Here is a tiny trained network, its code and every weight. The questions are about switching its units off for an input and a target symbol, where a switched-off unit gives its printed mean instead of its output.

import numpy as np


def w(rows, s, z=0):
    codes = np.array(rows[::2]) - 128.0
    scale = np.full(codes.shape[1], s)
    scale[-1] = z or s
    return codes * scale


def f(y):
    return y / 2 * (1 + np.tanh(0.7978845608 * (y + 0.044715 * y**3)))


def softmax(a):
    e = np.exp(a - a.max(-1, keepdims=True))
    return e / e.sum(-1, keepdims=True)


def log_softmax(a):
    a = a - a.max(-1, keepdims=True)
    return a - np.log(np.exp(a).sum(-1, keepdims=True))


def net(x, mask):
    ids = ['βγδεζθλμπσφω'.index(c) for c in x.split()]
    T = len(ids)
    res = E[ids] + P[:T]
    u = 0
    for l in range(2):
        q, k, v = (res @ M[l].T for M in (Q, K, V))
        z = softmax(np.where(np.tri(T) > 0, q @ k.T / 4**0.5, -1e9)) @ v
        res = res + np.where(mask[u], z, O[l][:, -1]) @ O[l][:, :-1]
        u += 1
        y = f(res @ A[l][:, :-1].T + A[l][:, -1])
        res = res + np.where(mask[u : u + 12], y, B[l][:, -1]) @ B[l][:, :-1]
        u += 12
    return log_softmax(res[-1] @ U[:, :-1].T + U[:, -1])


Q, K, V, O, A, B = {}, {}, {}, {}, {}, {}
E = w([
[137,171,147,83,134,95,125,163,31,112],'β',
[134,119,148,124,118,201,100,175,42,183],'γ',
[80,77,111,81,76,200,83,135,130,69],'δ',
[91,140,105,160,143,173,147,73,68,148],'ε',
[80,67,139,62,109,146,73,111,123,153],'ζ',
[158,167,220,121,147,91,244,73,82,146],'θ',
[109,92,190,131,160,78,172,37,114,198],'λ',
[182,233,59,130,202,93,103,130,228,101],'μ',
[54,176,91,224,103,227,224,143,153,230],'π',
[146,148,200,157,248,132,194,146,146,66],'σ',
[108,135,162,13,153,139,126,179,167,172],'φ',
[209,92,114,170,124,179,102,97,76,98],'ω',
],0.014)
P = w([
[32,158,167,156,143,97,120,195,3,116],'0',
[28,112,194,150,109,135,135,147,89,76],'1',
[61,142,181,153,148,163,142,135,91,93],'2',
[95,137,178,159,125,186,149,129,127,81],'3',
[115,141,176,155,119,210,157,95,158,71],'4',
[165,145,150,136,128,228,168,68,156,53],'5',
[189,189,165,141,139,214,145,59,149,70],'6',
[225,206,169,123,134,235,142,36,157,51],'7',
],0.0062)
Q[0] = w([
[141,118,98,140,162,123,116,85,197,105],'L0H0',
[136,151,191,102,188,158,141,148,184,189],'L0H0',
[94,189,184,155,139,180,210,88,147,162],'L0H0',
[156,162,184,163,175,255,177,84,90,99],'L0H0',
],0.0083)
K[0] = w([
[89,190,105,149,47,155,110,194,127,208],'L0H0',
[144,179,30,157,194,72,80,148,205,107],'L0H0',
[201,250,88,92,160,143,106,148,249,110],'L0H0',
[254,146,56,127,121,179,88,7,182,76],'L0H0',
],0.0059)
V[0] = w([
[203,135,143,132,100,81,75,85,81,180],'L0H0',
[66,95,254,89,162,174,200,106,110,117],'L0H0',
[228,79,95,191,200,102,74,100,243,44],'L0H0',
[34,147,120,115,251,50,97,205,237,126],'L0H0',
],0.0046)
O[0] = w([
[170,36,194,152,185,78,166,127,129,167,5],'L0H0',
[77,175,123,124,162,253,121,11,94,112,254],'L0H0',
[56,124,76,131,150,77,153,158,200,86,92],'L0H0',
[88,155,8,29,158,153,204,122,119,125,191],'L0H0',
],0.0066,0.0031)
A[0] = w([
[224,168,142,197,146,133,91,129,150,93,231],'L0N0',
[105,87,102,83,83,167,98,85,84,125,245],'L0N1',
[189,167,106,71,108,155,97,91,191,120,174],'L0N2',
[176,158,166,123,132,118,171,80,124,183,155],'L0N3',
[150,86,165,225,205,92,135,93,61,135,233],'L0N4',
[111,150,113,170,61,172,136,104,102,55,202],'L0N5',
[102,132,106,84,154,136,176,254,189,175,204],'L0N6',
[139,178,90,145,136,137,116,113,175,135,145],'L0N7',
[75,113,115,153,145,159,111,109,125,106,233],'L0N8',
[166,80,162,168,173,109,187,183,195,86,142],'L0N9',
[115,75,135,104,146,99,146,77,159,173,168],'L0N10',
[93,161,133,165,127,195,158,63,101,125,250],'L0N11',
],0.0069,0.0019)
B[0] = w([
[159,133,46,159,168,191,83,160,222,108,145],'L0N0',
[55,149,147,165,116,203,80,70,68,116,165],'L0N1',
[121,71,107,76,198,160,155,220,200,180,140],'L0N2',
[138,194,112,173,187,166,255,143,207,112,144],'L0N3',
[126,75,194,205,115,225,177,171,80,57,153],'L0N4',
[93,173,190,158,135,147,66,211,122,126,192],'L0N5',
[116,32,65,176,123,165,187,230,44,140,161],'L0N6',
[122,164,96,70,96,161,116,177,187,147,152],'L0N7',
[82,182,139,115,90,142,41,114,120,117,172],'L0N8',
[127,128,69,171,242,145,146,109,35,96,137],'L0N9',
[108,44,149,114,43,141,213,33,235,207,123],'L0N10',
[60,197,137,179,181,167,113,70,118,81,250],'L0N11',
],0.005,0.013)
Q[1] = w([
[63,145,139,123,86,168,100,103,108,172],'L1H0',
[157,117,209,179,108,158,93,94,114,92],'L1H0',
[91,193,131,112,151,255,151,90,115,77],'L1H0',
[171,95,118,105,92,66,136,82,183,183],'L1H0',
],0.0075)
K[1] = w([
[172,177,191,137,153,138,134,110,203,106],'L1H0',
[147,186,89,191,115,179,105,55,166,156],'L1H0',
[196,123,54,107,160,173,135,178,237,160],'L1H0',
[55,183,162,153,128,134,130,149,2,112],'L1H0',
],0.0063)
V[1] = w([
[168,129,141,93,183,119,31,157,63,11],'L1H0',
[55,220,81,222,109,115,34,178,142,75],'L1H0',
[148,130,152,222,146,108,254,116,130,36],'L1H0',
[122,206,149,46,114,117,202,145,155,178],'L1H0',
],0.0064)
O[1] = w([
[164,112,2,177,128,151,102,114,164,128,150],'L1H0',
[127,185,135,165,50,41,77,109,163,110,251],'L1H0',
[149,108,126,107,54,144,223,137,141,67,174],'L1H0',
[136,177,132,48,132,191,107,175,81,131,124],'L1H0',
],0.0087,0.017)
A[1] = w([
[130,70,91,179,108,157,162,193,172,154,87],'L1N0',
[111,151,160,118,233,182,139,104,115,171,5],'L1N1',
[144,136,97,119,105,201,151,159,91,138,149],'L1N2',
[154,132,90,160,107,116,98,87,170,130,186],'L1N3',
[127,77,88,155,135,29,73,107,184,118,61],'L1N4',
[124,27,92,98,197,193,154,156,172,101,200],'L1N5',
[114,105,194,174,123,162,58,33,121,126,70],'L1N6',
[85,75,126,173,78,2,162,76,145,125,191],'L1N7',
[76,95,157,173,162,194,153,147,162,179,230],'L1N8',
[139,116,236,145,87,143,90,176,73,105,183],'L1N9',
[200,98,126,167,114,58,148,120,207,85,11],'L1N10',
[162,139,111,226,143,111,63,115,176,174,209],'L1N11',
],0.0068,0.0018)
B[1] = w([
[149,211,199,46,101,183,134,85,142,223,158],'L1N0',
[69,155,85,113,171,187,86,182,208,2,135],'L1N1',
[160,155,125,149,113,138,166,143,76,89,162],'L1N2',
[112,91,90,108,136,103,154,136,109,84,193],'L1N3',
[198,143,116,39,87,100,143,213,146,150,148],'L1N4',
[37,132,183,199,112,78,143,81,73,62,143],'L1N5',
[86,141,120,79,179,79,183,101,98,198,253],'L1N6',
[99,119,169,147,112,91,130,215,157,14,165],'L1N7',
[100,89,196,124,155,117,138,167,225,185,162],'L1N8',
[198,140,143,141,197,130,141,228,139,235,198],'L1N9',
[133,108,203,78,111,199,89,86,130,111,163],'L1N10',
[101,78,105,125,179,82,131,138,134,205,208],'L1N11',
],0.0062,0.012)
U = w([
[197,129,92,182,82,163,101,185,42,112,141],'β',
[191,82,103,246,171,181,104,123,137,165,123],'γ',
[139,151,32,123,159,54,120,194,175,141,125],'δ',
[98,95,76,218,179,68,167,148,77,100,97],'ε',
[122,100,100,98,176,129,114,3,131,182,236],'ζ',
[174,131,112,132,73,211,205,151,100,141,133],'θ',
[94,81,179,88,133,161,179,117,97,119,93],'λ',
[165,160,106,52,135,84,209,93,125,119,101],'μ',
[176,248,213,84,102,74,125,136,138,138,151],'π',
[116,189,60,135,48,157,133,7,111,39,122],'σ',
[107,138,163,99,169,215,59,126,147,96,4],'φ',
[94,49,173,172,87,101,106,185,219,82,208],'ω',
],0.0048,0.0029)

Each question gives the input, a string of symbols that net reads in full, and the target symbol t.
The units are the heads (4 rows each of Q, K, V and O) and the neurons (one row each of A and B). Each row of codes is followed by its name. A weight is (code - 128) times the scale printed after its matrix; where a second scale follows, it is the last column's (O, A, B and U).
mask holds one flag per unit, layer by layer, with each layer's heads first. A switched-off unit (its flag False) gives its mean, the last column of its rows in O or B, instead of its output. The means were averaged over made-up inputs and are rounded, as every weight is.
A unit's drop is (log p(t) with every unit on - log p(t) with that unit switched off) / (log p(t) with every unit on - log p(t) with every unit switched off).
The circuit of an input: a set's keep is (log p(t) with only the set's units on - log p(t) with every unit switched off) / (log p(t) with every unit on - log p(t) with every unit switched off). Starting from the 12 units with the biggest drops (on a tie, the unit counted first), units are removed one at a time, each time the one whose removal leaves the highest keep (on an exact tie, the one counted first), for as long as the keep stays at least 0.8.
units of the circuit, in order: the units of the circuit, biggest drop first
most important unit: the unit with the biggest drop
top k neurons: the k neurons with the biggest drops, biggest first
top k neurons in layer l: the k neurons of layer l with the biggest drops, biggest first
input π δ γ θ π φ σ σ, target φ: units of the circuit, in order -> (L0N2; L1H0; L1N1)
input ζ π θ σ ε ζ ω ε, target ω: most important unit -> L0H0
input θ ζ ζ ε, target ζ: top 2 neurons -> (L0N4; L1N6)
input ε β φ, target φ: units of the circuit, in order -> (L1H0; L1N1; L0H0)
input σ π λ, target σ: units of the circuit, in order -> (L0H0; L1N9)
input δ θ φ ε π ζ σ, target σ: units of the circuit, in order -> (L0N0; L0H0; L1H0; L1N9)
input γ σ π π β ε, target π: units of the circuit, in order -> (L1H0; L0H0)
input σ π β, target σ: top 4 neurons -> (L0N11; L0N1; L0N5; L0N8)
input π σ γ σ π β φ λ, target φ: units of the circuit, in order -> (L1H0; L1N1; L0N2; L0N11)
input ε δ μ γ π θ ζ λ, target ω: units of the circuit, in order -> (L0H0; L0N10; L1N7)
input ε μ δ ω π φ σ σ, target ε: units of the circuit, in order -> (L0H0; L0N9; L0N6)
input σ π ζ, target σ: top 3 neurons in layer 0 -> (L0N1; L0N11; L0N5)
input σ μ β φ ζ ω, target γ: units of the circuit, in order -> (L0H0; L1H0; L0N0; L1N11)
input π π π π ζ γ σ θ, target σ: units of the circuit, in order -> (L0H0; L1H0; L1N9; L0N11)
input ζ δ π ε ζ, target π: units of the circuit, in order -> (L1H0; L0N1; L1N9)
input π β δ, target π: most important unit -> L0N1
input ζ λ φ ε θ, target φ: units of the circuit, in order -> (L1H0; L1N1; L0N11; L0H0)
input ω δ π, target ω: top 2 neurons -> (L0N0; L1N7)
input π φ π γ, target φ: top 3 neurons -> (L0N11; L0N5; L1N1)
input ζ π λ ω σ, target ω: units of the circuit, in order -> (L0H0; L1H0; L1N7; L0N0)
input δ ζ ε π ω, target ω: units of the circuit, in order -> (L1H0; L0H0; L0N0; L1N7)
input γ δ ε, target ε: top 2 neurons in layer 1 -> (L1N11; L1N7)
input π λ φ β β, target φ: most important unit -> L1H0
input μ β θ γ π γ σ, target ε: top 3 neurons in layer 0 -> (L0N9; L0N6; L0N11)
input θ σ δ π σ ζ, target σ: top 2 neurons -> (L0N1; L1N9)
input σ π δ ζ ζ λ, target λ: top 2 neurons -> (L0N3; L0N10)
input σ π φ ε σ φ γ δ, target φ: top neuron in layer 1 -> (L1N1)
input π δ π ζ σ π π, target σ: top 2 neurons -> (L0N11; L0N0)
